Where the symbols take the elements:
j: J468->J135, J535->J502, J746->J616, J999->J672, J263->J501, J816->J117, J117->J456, J473->J511, J456->J109, J502->J746, J218->J820, J847->J682, J972->J908, J109->J884, J804->J535, J43->J231, J445->J45, J435->J98, J135->J473, J98->J490, J893->J610, J516->J445, J933->J847, J669->J893, J155->J218, J610->J461, J682->J804, J134->J468, J45->J999, J531->J435, J672->J972, J820->J399, J461->J43, J908->J748, J501->J669, J231->J933, J370->J12, J566->J816, J511->J531, J399->J370, J509->J516, J490->J263, J616->J155, J322->J566, J12->J322, J748->J134, J884->J509
w: J468->J616, J535->J972, J746->J748, J999->J847, J263->J566, J816->J263, J117->J501, J473->J218, J456->J669, J502->J908, J218->J135, J847->J45, J972->J804, J109->J893, J804->J672, J43->J509, J445->J231, J435->J370, J135->J155, J98->J12, J893->J456, J516->J43, J933->J445, J669->J117, J155->J468, J610->J109, J682->J999, J134->J746, J45->J933, J531->J399, J672->J682, J820->J473, J461->J884, J908->J535, J501->J816, J231->J516, J370->J531, J566->J490, J511->J820, J399->J511, J509->J461, J490->J322, J616->J134, J322->J98, J12->J435, J748->J502, J884->J610
r: J468->J155, J535->J908, J746->J134, J999->J682, J263->J816, J816->J501, J117->J669, J473->J820, J456->J893, J502->J748, J218->J473, J847->J999, J972->J535, J109->J610, J804->J972, J43->J516, J445->J933, J435->J12, J135->J218, J98->J322, J893->J109, J516->J231, J933->J45, J669->J456, J155->J135, J610->J884, J682->J672, J134->J616, J45->J847, J531->J370, J672->J804, J820->J511, J461->J509, J908->J502, J501->J117, J231->J445, J370->J435, J566->J263, J511->J399, J399->J531, J509->J43, J490->J566, J616->J468, J322->J490, J12->J98, J748->J746, J884->J461
p: J468->J820, J535->J134, J746->J135, J999->J535, J263->J456, J816->J893, J117->J610, J473->J370, J456->J461, J502->J468, J218->J531, J847->J972, J972->J746, J109->J43, J804->J748, J43->J45, J445->J682, J435->J566, J135->J399, J98->J816, J893->J509, J516->J847, J933->J672, J669->J884, J155->J511, J610->J516, J682->J908, J134->J218, J45->J804, J531->J322, J672->J502, J820->J435, J461->J445, J908->J616, J501->J109, J231->J999, J370->J490, J566->J669, J511->J12, J399->J98, J509->J933, J490->J117, J616->J473, J322->J501, J12->J263, J748->J155, J884->J231
e: J468->J218, J535->J748, J746->J468, J999->J804, J263->J117, J816->J669, J117->J893, J473->J399, J456->J610, J502->J134, J218->J511, J847->J672, J972->J502, J109->J461, J804->J908, J43->J445, J445->J847, J435->J322, J135->J820, J98->J566, J893->J884, J516->J933, J933->J999, J669->J109, J155->J473, J610->J509, J682->J972, J134->J155, J45->J682, J531->J12, J672->J535, J820->J531, J461->J516, J908->J746, J501->J456, J231->J45, J370->J98, J566->J501, J511->J370, J399->J435, J509->J231, J490->J816, J616->J135, J322->J263, J12->J490, J748->J616, J884->J43

In the rows, 57 means zero.

The rows follow the links: the fewer symbols apart two elements are, the more alike their rows tend to be.

Each row is also shifted at random along 4 hidden directions that mean nothing.

Some elements, each with a row of numbers:
J370:  62   49   55   48   79   37   63   52   70   69   61   69   70   58   72   70   54   56   30   58   62   69   44   59   47   76   45   46   51   61   56   67   48   75   45
J45:  56   66   58   61   31   75   51   73   40   53   59   54   62   47   37   42   72   25   83   34   58   45   68   71   52   42   66   65   65   55   67   70   73   40   64
J893:  92   38   55   55   57   77   51   44   67   43   65   51   71   47   55   59   49   39   71   51   60   70   72   57   66   52   62   60   70   55   40   45   62   40   82
J816:  93   34   54   48   68   62   54   43   74   60   67   60   81   46   62   69   48   46   53   59   65   75   61   61   58   66   54   51   61   57   45   58   56   52   66
J972:  25   79   62   68   44   57   72   72   44   64   44   52   32   62   55   56   61   77   65   74   50   33   60   51   28   44   69   66   55   59   72   40   62   59   35
J933:  42   78   59   50   50   83   59   73   43   77   66   56   61   52   38   60   63   60   79   58   59   54   76   79   49   34   78   83   55   46   73   72   75   49   37
J616:  38   65   61   69   43   31   57   66   48   45   47   61   43   66   60   42   69   58   47   49   57   39   39   47   61   69   44   43   51   67   66   61   50   68   58
J509:  87   48   55   54   31   78   53   60   48   70   65   55   77   43   31   58   62   40   87   52   66   58   78   77   53   47   69   64   63   50   64   71   71   33   61
J804:  10   87   61   61   61   70   66   75   44   56   52   54   34   64   62   56   59   65   61   62   47   42   62   52   34   39   72   76   59   56   65   44   67   66   40
J999:  34   78   60   64   45   73   48   73   40   41   56   52   50   59   47   40   68   40   75   38   54   47   63   59   68   39   67   70   65   54   59   62   71   50   65
J461:  77   48   57   57   48   83   57   52   60   52   60   48   63   48   49   60   50   49   84   61   58   61   77   59   53   41   69   70   67   52   49   41   67   39   69
J135:  43   64   57   59   55   28   51   62   49   58   55   64   54   68   57   45   69   67   39   48   60   54   38   60   80   75   41   40   46   59   70   85   46   72   52
J263:  82   39   52   46   81   61   69   47   80   68   64   61   76   43   72   79   41   43   43   62   61   74   59   59   23   64   59   54   64   59   42   44   56   59   52
J322:  75   43   54   46   84   52   54   49   77   53   68   66   81   50   70   65   53   30   34   42   63   80   49   60   58   72   46   49   61   59   41   65   53   67   63
J490:  79   40   54   52   82   55   56   37   78   50   63   59   64   61   73   69   41   68   43   68   59   76   55   48   69   69   50   51   59   58   38   44   48   62   68
J669:  79   49   52   39   80   79   55   50   74   70   76   61   84   42   57   72   48   37   55   48   65   82   69   72   53   53   65   67   63   47   47   69   65   55   55
J672:  30   75   61   68   41   67   57   72   40   47   50   52   40   61   50   43   67   51   72   50   50   39   61   54   51   43   65   67   61   58   63   50   65   53   57
J501:  88   42   53   41   67   66   51   41   69   84   74   62   81   54   49   77   49   78   57   72   66   81   68   77   79   61   62   62   49   46   57   78   55   55   49

Complete each set of four: the symbols that take the first to the second take the third to the fourth, perhaps in another order.
Answers are names.
 74   52   60   64   42   82   56   52   54   46   55   44   51   54   47   55   50   62   90   67   55   53   78   51   62   40   71   69   67   54   52   32   66   36   77
to  28   78   59   63   50   77   52   73   44   39   55   53   49   56   50   40   65   33   71   33   50   46   63   55   54   37   66   72   68   57   57   55   71   52   64
as  62   60   60   63   34   79   47   65   45   44   59   50   60   52   41   42   65   35   86   40   57   51   72   61   68   41   64   67   68   55   55   59   71   38   75
to J804

 45   71   58   56   67   94   45   56   53   42   67   46   51   64   51   51   54   66   79   57   52   67   77   58   88   32   74   85   64   45   48   53   70   50   72
to  53   66   59   68   34   76   51   67   44   36   53   49   54   51   44   38   65   26   83   35   54   43   66   56   55   40   64   64   71   58   56   51   71   40   74
as  23   79   61   64   43   52   63   75   39   61   50   56   38   63   51   48   68   64   62   57   53   37   56   57   46   49   61   63   53   59   73   61   62   63   43
to J746

 79   41   54   51   59   32   51   48   63   70   64   69   75   61   57   60   63   63   37   53   68   69   41   68   83   83   39   36   45   56   62   90   44   67   56
to  90   34   55   53   69   50   53   39   74   54   62   58   70   58   67   65   49   61   46   60   63   76   54   53   78   71   46   44   58   58   45   58   48   58   71
as  62   51   57   50   83   43   52   43   72   55   63   61   62   68   74   64   50   72   31   62   60   78   43   51   82   73   45   49   53   57   46   64   43   77   60
to J566

 76   51   56   52   58   84   54   55   63   51   65   52   70   45   52   63   51   33   74   51   59   67   77   62   50   43   70   71   69   52   47   47   71   42   69
to  91   42   57   52   50   75   56   45   64   65   64   51   69   50   49   68   47   69   79   73   61   69   76   64   65   50   67   63   60   50   53   50   62   38   67
as  34   70   60   66   47   36   54   71   45   44   50   63   47   64   57   40   74   42   46   34   57   44   39   53   66   67   42   46   55   64   68   74   54   67   58
to J748

 32   80   61   60   47   78   60   71   41   62   58   53   46   57   47   52   63   62   73   57   51   44   69   63   49   38   71   76   58   51   68   58   70   53   48
to  25   72   60   75   50   48   57   69   45   28   40   51   32   66   67   38   66   47   55   46   47   36   45   37   50   55   51   54   66   68   56   38   56   64   67
as  73   50   54   43   87   78   58   42   77   67   71   56   70   56   67   78   39   75   53   74   57   83   71   59   60   51   67   72   58   48   44   47   61   59   53
to J461

 95   35   56   51   68   61   47   36   73   53   65   54   71   59   59   64   45   68   58   65   62   78   62   54   88   63   53   51   60   53   42   53   51   52   77
to 100   32   55   57   51   70   55   35   68   55   58   50   63   53   55   68   42   72   77   78   60   68   75   52   68   55   63   58   62   54   45   36   57   38   76
as  75   46   54   56   63   84   68   48   68   56   56   47   56   47   63   76   38   58   75   78   54   62   79   48   28   41   74   70   69   58   43   17   66   42   63
to J43

 22   78   60   64   50   46   66   75   44   63   49   62   43   61   57   50   69   57   52   51   53   38   48   56   38   57   53   58   51   62   72   65   57   68   38
to  42   56   55   54   80   36   57   57   67   48   56   66   59   62   77   57   57   45   24   43   57   62   35   49   58   75   40   43   54   64   50   63   47   78   57
as  37   68   60   70   38   37   49   66   41   40   46   56   38   71   53   34   74   64   57   50   54   40   42   47   82   64   45   44   54   63   69   68   49   61   64
to J399

 83   42   55   47   76   76   54   45   72   52   69   57   74   49   61   67   47   43   61   57   60   78   68   58   62   53   62   63   65   51   40   49   62   51   70
to  69   60   57   54   51   84   53   55   55   68   67   49   61   55   43   63   52   70   82   68   58   65   80   69   70   38   76   79   61   46   58   59   69   42   59
as  37   60   58   60   73   31   67   55   66   57   47   62   41   68   80   62   53   75   30   70   52   53   39   41   46   71   46   47   50   67   57   44   44   78   46
to J12

 83   42   54   47   79   65   50   41   74   59   72   60   80   54   63   66   50   51   50   52   64   81   62   63   75   61   54   59   61   52   42   64   56   56   69
to  98   31   54   57   57   68   59   40   74   51   58   51   65   49   60   68   43   53   69   71   60   66   70   51   51   57   62   54   67   59   42   31   57   41   74
as  54   56   57   52   76   35   53   52   65   59   62   67   61   68   69   58   58   67   30   54   60   69   38   57   80   78   40   45   47   58   55   74   45   77   54
to J435

 27   72   61   72   42   45   61   68   42   47   41   54   31   69   59   45   66   70   61   59   48   34   50   45   54   57   55   56   55   65   67   47   55   63   56
to  53   53   55   53   62   28   69   62   63   78   53   69   64   55   66   66   61   57   31   59   61   53   38   62   33   78   44   40   46   64   68   72   48   74   35
as  88   35   55   53   58   36   50   41   67   60   59   62   69   63   61   61   56   70   43   62   65   69   47   58   85   80   41   36   51   58   54   70   42   60   68
to J456

 79   39   54   49   77   50   60   42   76   63   61   62   68   57   71   74   46   63   40   67   61   74   53   53   55   70   51   48   55   58   46   53   46   65   58
to  94   37   56   55   48   78   65   47   67   66   59   50   71   41   53   72   45   47   76   68   61   63   77   62   34   50   69   62   67   55   49   37   64   36   62
as  79   45   52   43   85   60   51   40   75   66   73   61   73   61   64   71   47   71   43   65   62   84   58   64   82   66   55   59   54   47   48   68   52   66   58
to J884

 63   58   60   68   32   76   57   60   47   44   49   46   47   52   47   48   57   50   88   59   54   45   75   51   51   41   70   69   67   59   56   35   68   34   73
to  10   91   59   58   61   68   65   77   43   62   56   57   39   61   57   55   62   62   60   58   49   45   60   60   40   41   71   78   57   56   72   57   68   65   37
as  63   55   58   68   40   81   51   59   52   32   52   45   52   52   50   45   56   35   86   49   55   51   74   50   60   40   65   68   71   58   49   37   68   35   81
to J672

 51   58   59   68   33   22   67   63   46   69   42   59   42   66   57   54   65   87   53   74   57   33   42   54   50   74   45   39   45   65   77   62   45   62   43
to  72   43   55   50   63   29   64   56   66   75   56   69   72   53   64   67   60   52   35   56   65   61   41   64   42   79   42   36   47   63   63   73   47   68   46
as  19   88   60   57   57   76   59   77   42   63   61   58   48   55   47   51   65   54   67   49   52   48   65   66   47   37   72   79   57   50   69   69   72   60   42
to J746

 17   80   60   64   54   50   63   74   45   54   48   58   38   62   62   50   66   56   52   50   49   39   49   53   41   52   56   61   54   62   66   57   59   68   44
to  30   70   59   63   54   36   58   74   48   50   50   67   54   59   62   44   71   35   39   33   56   43   37   57   49   67   45   46   54   66   66   74   54   73   49
as  24   78   60   66   48   52   52   72   40   38   50   56   41   66   54   36   72   46   56   37   51   42   48   51   70   53   52   58   57   63   64   63   58   63   62
to J134

 97   38   56   53   52   74   57   44   66   57   63   55   73   46   50   66   48   49   76   63   61   67   73   62   60   54   63   60   66   54   46   47   61   37   73
to  78   47   56   57   49   83   56   53   59   51   59   49   65   46   50   59   51   46   82   58   58   61   78   56   48   43   69   69   69   55   49   39   68   35   71
as  76   40   53   49   78   47   56   49   75   54   64   67   79   51   69   65   54   35   33   45   64   76   46   58   57   72   42   44   60   61   42   64   50   67   62
to J263

 60   49   61   69   37   20   59   56   50   57   42   57   41   71   61   49   64   84   49   69   57   40   38   46   70   78   40   32   46   66   69   58   40   65   59
to  55   51   56   52   88   41   52   45   73   52   61   61   59   68   78   63   49   69   29   61   59   75   42   46   77   72   45   49   51   60   47   59   43   78   58
as  44   62   58   61   49   27   62   68   49   65   50   65   55   61   58   50   72   56   40   49   60   45   37   59   51   73   41   40   47   64   72   77   48   68   44
to J531

 89   42   55   46   68   66   57   40   71   77   70   57   71   57   56   74   44   85   61   79   63   79   67   66   71   60   63   62   51   48   51   62   55   53   55
to  76   46   54   43   81   75   63   48   76   74   71   60   79   44   65   80   42   50   53   64   61   79   68   66   36   52   68   68   61   51   45   51   62   57   50
as  43   61   58   60   63   28   57   57   56   60   52   61   44   74   66   55   61   83   36   65   56   52   39   50   70   73   44   43   44   60   65   67   44   76   49
to J473

 75   44   55   46   80   47   52   42   72   64   66   64   70   64   69   66   50   71   38   64   63   78   49   57   77   72   47   47   51   55   50   69   48   69   57
to  73   48   52   42   88   65   50   40   75   67   73   60   72   59   67   71   45   70   46   64   62   88   60   63   80   59   58   63   55   48   45   66   54   64   57
as  61   65   62   64   16   64   57   67   34   77   55   51   52   56   27   51   69   77   91   68   60   39   72   74   62   44   70   65   51   50   80   70   67   36   50
to J804

 21   79   62   67   50   48   57   70   43   49   48   54   34   70   57   44   68   68   55   56   50   40   49   50   62   55   55   58   54   62   69   58   56   67   50
to  36   71   59   62   37   36   67   75   40   77   50   62   51   59   47   51   73   61   51   56   58   35   46   67   37   65   52   48   47   62   83   80   56   64   32
as  82   44   53   42   76   72   62   46   75   78   70   60   78   45   61   81   44   58   57   69   63   77   70   69   43   55   67   66   58   49   52   56   61   53   49
to J456

